Here is a tiny trained network, its code and every weight. The questions are about switching its units off for an input and a target symbol, where a switched-off unit gives its printed mean instead of its output.

import numpy as np


def w(rows, s, z=0):
    codes = np.array(rows[::2]) - 128.0
    scale = np.full(codes.shape[1], s)
    scale[-1] = z or s
    return codes * scale


def softmax(a):
    e = np.exp(a - a.max(-1, keepdims=True))
    return e / e.sum(-1, keepdims=True)


def log_softmax(a):
    a = a - a.max(-1, keepdims=True)
    return a - np.log(np.exp(a).sum(-1, keepdims=True))


def net(x, mask):
    ids = ['Ξγδζηθτφψω'.index(c) for c in x.split()]
    T = len(ids)
    res = E[ids] + P[:T]
    u = 0
    for l in range(3):
        r = res
        for j in range(3):
            rows = slice(4 * j, 4 * j + 4)
            q, k, v = (r @ M[l][rows].T for M in (Q, K, V))
            z = softmax(np.where(np.tri(T) > 0, q @ k.T / 4**0.5, -1e9)) @ v
            o = O[l][rows]
            res = res + np.where(mask[u + j], z, o[:, -1]) @ o[:, :-1]
        u += 3
    return log_softmax(res[-1] @ U[:, :-1].T + U[:, -1])


Q, K, V, O = {}, {}, {}, {}
E = w([
[75,129,175,141,201,40],'Ξ',
[65,110,215,162,147,144],'γ',
[95,172,182,220,74,123],'δ',
[131,113,173,140,67,65],'ζ',
[252,70,183,118,149,124],'η',
[157,159,245,112,125,128],'θ',
[177,134,68,98,233,89],'τ',
[175,78,157,118,211,155],'φ',
[235,71,108,80,164,176],'ψ',
[145,211,85,239,122,247],'ω',
],0.015)
P = w([
[138,10,122,116,124,156],'0',
[169,111,202,73,112,156],'1',
[159,139,171,166,112,61],'2',
[76,31,27,157,126,182],'3',
[151,165,182,67,88,181],'4',
[169,152,181,193,120,46],'5',
[76,63,30,192,125,167],'6',
[152,224,153,31,72,196],'7',
[167,176,169,193,122,34],'8',
[107,48,43,150,118,147],'9',
[162,138,151,58,122,172],'10',
[105,190,195,207,167,73],'11',
],0.012)
Q[0] = w([
[179,149,153,183,125,103],'L0H1',
[77,122,146,78,95,163],'L0H1',
[166,159,82,110,158,92],'L0H1',
[185,159,170,21,170,61],'L0H1',
[124,169,158,121,60,152],'L0H2',
[57,198,162,66,193,254],'L0H2',
[32,180,135,214,62,60],'L0H2',
[148,52,88,197,172,161],'L0H2',
[84,122,77,75,40,251],'L0H3',
[166,104,58,202,204,92],'L0H3',
[100,152,147,155,92,235],'L0H3',
[134,57,66,198,64,179],'L0H3',
],0.0086)
K[0] = w([
[136,142,146,204,138,122],'L0H1',
[160,132,113,79,103,215],'L0H1',
[126,86,86,149,112,107],'L0H1',
[137,156,136,102,144,103],'L0H1',
[122,183,187,133,50,133],'L0H2',
[78,223,86,41,162,159],'L0H2',
[59,116,149,179,91,112],'L0H2',
[186,143,77,177,125,97],'L0H2',
[172,149,166,116,47,168],'L0H3',
[160,96,56,139,196,118],'L0H3',
[41,98,166,101,48,254],'L0H3',
[190,92,188,176,133,159],'L0H3',
],0.011)
V[0] = w([
[150,169,113,126,111,170],'L0H1',
[165,80,139,65,235,170],'L0H1',
[158,126,150,82,101,183],'L0H1',
[130,182,1,109,120,60],'L0H1',
[78,176,127,49,82,122],'L0H2',
[179,123,143,133,140,102],'L0H2',
[105,73,83,103,48,101],'L0H2',
[39,195,121,144,196,138],'L0H2',
[114,115,45,151,102,133],'L0H3',
[160,141,213,91,115,114],'L0H3',
[117,153,134,44,195,89],'L0H3',
[123,175,202,62,108,126],'L0H3',
],0.0082)
O[0] = w([
[117,114,158,155,138,85,105],'L0H1',
[101,136,138,152,82,110,126],'L0H1',
[145,18,254,123,145,151,134],'L0H1',
[60,179,190,110,97,169,2],'L0H1',
[138,150,245,89,152,166,93],'L0H2',
[156,215,35,156,64,144,141],'L0H2',
[57,106,158,96,182,177,106],'L0H2',
[139,79,131,85,128,114,101],'L0H2',
[101,108,143,174,57,48,79],'L0H3',
[160,62,129,153,135,74,174],'L0H3',
[24,228,132,164,141,141,109],'L0H3',
[202,92,155,149,88,142,150],'L0H3',
],0.0058,0.0099)
Q[1] = w([
[152,254,215,99,93,50],'L1H1',
[107,155,128,133,209,106],'L1H1',
[136,186,111,82,115,54],'L1H1',
[79,194,117,216,111,45],'L1H1',
[168,173,131,103,90,157],'L1H2',
[133,209,148,33,128,143],'L1H2',
[82,136,106,217,145,84],'L1H2',
[97,61,76,165,113,171],'L1H2',
[107,121,119,34,45,200],'L1H3',
[171,169,213,199,146,90],'L1H3',
[82,74,113,88,1,188],'L1H3',
[98,93,99,119,136,214],'L1H3',
],0.0095)
K[1] = w([
[38,64,116,254,117,89],'L1H1',
[83,132,143,147,225,19],'L1H1',
[157,132,168,220,180,6],'L1H1',
[70,55,127,71,78,69],'L1H1',
[106,147,106,124,197,156],'L1H2',
[172,118,138,171,243,169],'L1H2',
[61,131,77,108,137,24],'L1H2',
[143,81,122,107,14,184],'L1H2',
[170,103,87,159,53,144],'L1H3',
[135,220,39,118,159,76],'L1H3',
[179,39,116,216,29,108],'L1H3',
[239,84,136,112,74,123],'L1H3',
],0.0079)
V[1] = w([
[143,165,167,157,128,189],'L1H1',
[145,75,137,51,117,173],'L1H1',
[90,38,171,136,79,113],'L1H1',
[75,80,255,111,120,107],'L1H1',
[211,149,133,89,22,139],'L1H2',
[140,83,178,125,203,140],'L1H2',
[156,127,168,105,41,167],'L1H2',
[64,167,146,176,65,115],'L1H2',
[151,66,110,109,158,253],'L1H3',
[112,73,191,122,194,87],'L1H3',
[63,106,230,187,166,135],'L1H3',
[84,93,183,237,47,27],'L1H3',
],0.0084)
O[1] = w([
[160,101,159,144,157,166,114],'L1H1',
[102,147,98,103,187,121,196],'L1H1',
[29,135,153,154,127,109,231],'L1H1',
[90,125,206,163,181,108,121],'L1H1',
[120,201,4,76,66,134,163],'L1H2',
[130,142,186,136,105,123,227],'L1H2',
[32,183,45,96,66,127,112],'L1H2',
[171,144,112,107,95,99,1],'L1H2',
[202,87,114,108,141,149,138],'L1H3',
[177,103,162,103,81,58,220],'L1H3',
[103,58,169,163,51,153,111],'L1H3',
[43,100,121,80,2,98,228],'L1H3',
],0.008,0.0048)
Q[2] = w([
[53,108,160,92,177,90],'L2H1',
[137,100,89,174,119,150],'L2H1',
[67,15,78,69,132,150],'L2H1',
[125,43,22,69,153,100],'L2H1',
[115,144,75,181,128,100],'L2H2',
[80,1,30,203,118,188],'L2H2',
[163,107,89,133,99,99],'L2H2',
[124,72,102,176,112,160],'L2H2',
[157,114,121,171,139,105],'L2H3',
[92,197,90,211,111,111],'L2H3',
[185,226,221,102,155,155],'L2H3',
[60,147,158,112,102,104],'L2H3',
],0.0084)
K[2] = w([
[150,68,143,84,163,130],'L2H1',
[195,167,185,115,99,145],'L2H1',
[57,116,97,18,116,150],'L2H1',
[166,98,171,8,196,119],'L2H1',
[127,150,159,92,145,112],'L2H2',
[156,197,214,80,112,232],'L2H2',
[145,132,116,68,113,85],'L2H2',
[75,157,170,64,132,145],'L2H2',
[77,104,128,70,111,149],'L2H3',
[174,125,179,75,152,111],'L2H3',
[104,147,104,170,161,160],'L2H3',
[125,161,122,138,129,67],'L2H3',
],0.011)
V[2] = w([
[148,64,94,103,105,148],'L2H1',
[54,129,71,108,203,152],'L2H1',
[128,200,120,222,35,194],'L2H1',
[169,142,97,194,93,86],'L2H1',
[164,182,129,166,63,19],'L2H2',
[87,98,234,43,131,105],'L2H2',
[147,180,137,155,217,42],'L2H2',
[125,101,51,160,196,125],'L2H2',
[168,133,169,148,81,203],'L2H3',
[104,68,175,2,99,160],'L2H3',
[123,108,83,167,48,117],'L2H3',
[101,160,171,158,96,36],'L2H3',
],0.0091)
O[2] = w([
[183,127,148,94,103,129,188],'L2H1',
[148,73,113,90,109,51,2],'L2H1',
[109,99,131,137,203,179,54],'L2H1',
[111,133,147,129,120,246,208],'L2H1',
[124,224,178,187,19,186,156],'L2H2',
[83,126,91,168,142,141,200],'L2H2',
[146,179,139,194,111,78,35],'L2H2',
[133,133,71,94,148,101,121],'L2H2',
[102,70,175,122,135,189,115],'L2H3',
[123,127,111,67,140,115,199],'L2H3',
[150,126,143,163,109,157,223],'L2H3',
[127,101,173,132,128,94,221],'L2H3',
],0.011,0.006)
U = w([
[212,118,118,185,133,100,130],'Ξ',
[191,93,127,177,148,156,33],'γ',
[152,141,140,87,171,121,199],'δ',
[68,10,67,191,180,117,48],'ζ',
[170,156,136,168,213,100,255],'η',
[173,144,133,176,82,107,69],'θ',
[155,110,214,181,164,140,92],'τ',
[123,103,162,79,190,85,191],'φ',
[110,73,149,139,73,119,125],'ψ',
[1,149,101,65,111,128,173],'ω',
],0.0092,0.0063)

Each question gives the input, a string of symbols that net reads in full, and the target symbol t.
The units are the heads (4 rows each of Q, K, V and O). Each row of codes is followed by its name. A weight is (code - 128) times the scale printed after its matrix; where a second scale follows, it is the last column's (O and U).
mask holds one flag per head, layer by layer. A switched-off head (its flag False) gives its mean, the last column of its rows in O, instead of its output. The means were averaged over made-up inputs and are rounded, as every weight is.
A unit's drop is (log p(t) with every unit on - log p(t) with that unit switched off) / (log p(t) with every unit on - log p(t) with every unit switched off).
The circuit of an input: a set's keep is (log p(t) with only the set's units on - log p(t) with every unit switched off) / (log p(t) with every unit on - log p(t) with every unit switched off). Starting from all 9 units, units are removed one at a time, each time the one whose removal leaves the highest keep (on an exact tie, the one counted first), for as long as the keep stays at least 0.8.
units of the circuit, in order: the units of the circuit, biggest drop first
unit that matters most: the unit with the biggest drop
which heads matter: for each layer, one digit per head in row order, 1 if its drop is at least 0.15 and else 0, layers parted by /
input δ τ ζ δ γ γ δ, target ζ: units of the circuit, in order	[L2H2 L0H2]
input τ ψ θ γ γ τ ζ, target ζ: unit that matters most	L0H1
input γ ω τ ψ ζ Ξ ζ ω δ, target τ: units of the circuit, in order	[L1H2 L2H1]
input η δ δ γ γ γ δ θ, target ω: which heads matter	011 / 011 / 100
input γ δ ω δ γ η ψ τ ζ, target η: which heads matter	000 / 001 / 000
input δ τ ψ ψ δ ω γ γ, target γ: units of the circuit, in order	[L2H3 L1H1 L1H3]
input δ γ Ξ ψ ω, target γ: units of the circuit, in order	[L1H1 L2H1]
input γ γ ψ γ γ γ γ τ, target η: units of the circuit, in order	[L1H3 L0H3]
input γ ψ δ δ ζ φ ζ γ τ δ φ δ, target η: units of the circuit, in order	[L1H3 L0H1]
input γ ψ θ θ ψ γ ψ γ, target δ: which heads matter	010 / 011 / 011
input ζ δ γ γ δ γ γ δ γ Ξ τ, target η: units of the circuit, in order	[L0H3 L1H3]
input γ δ δ ζ θ γ δ τ γ ψ τ Ξ, target τ: which heads matter	000 / 011 / 000
input δ γ δ δ γ γ δ γ, target τ: which heads matter	100 / 001 / 101
input γ γ γ δ Ξ ζ, target τ: unit that matters most	L1H3
input δ Ξ γ γ δ γ τ ζ γ ζ, target ω: which heads matter	000 / 010 / 000
input δ ω δ ζ, target δ: units of the circuit, in order	[L2H2 L1H1 L1H2]
input τ ζ τ γ γ γ γ γ, target φ: units of the circuit, in order	[L2H2 L1H2]
input δ δ γ θ, target ψ: units of the circuit, in order	[L1H3 L2H2]
input ψ γ ζ, target θ: units of the circuit, in order	[L2H2 L1H2]
input ζ γ γ γ τ γ τ, target Ξ: units of the circuit, in order	[L1H1 L2H1]
input γ τ γ, target η: units of the circuit, in order	[L1H3]
input δ γ ζ, target θ: which heads matter	101 / 010 / 110
input ω γ ψ γ ζ ω ζ, target ω: which heads matter	100 / 010 / 001
input γ ψ γ γ ζ ψ τ, target ω: which heads matter	110 / 000 / 000
input δ γ γ γ Ξ τ γ ω ζ η, target δ: units of the circuit, in order	[L2H2 L0H3 L1H1]
input γ τ θ, target η: which heads matter	000 / 001 / 001
input γ γ γ δ φ, target Ξ: unit that matters most	L1H1
input ψ γ ψ γ τ ψ τ ζ τ γ, target ω: which heads matter	110 / 010 / 000
input δ θ η γ δ δ γ γ θ γ, target ζ: which heads matter	010 / 000 / 010
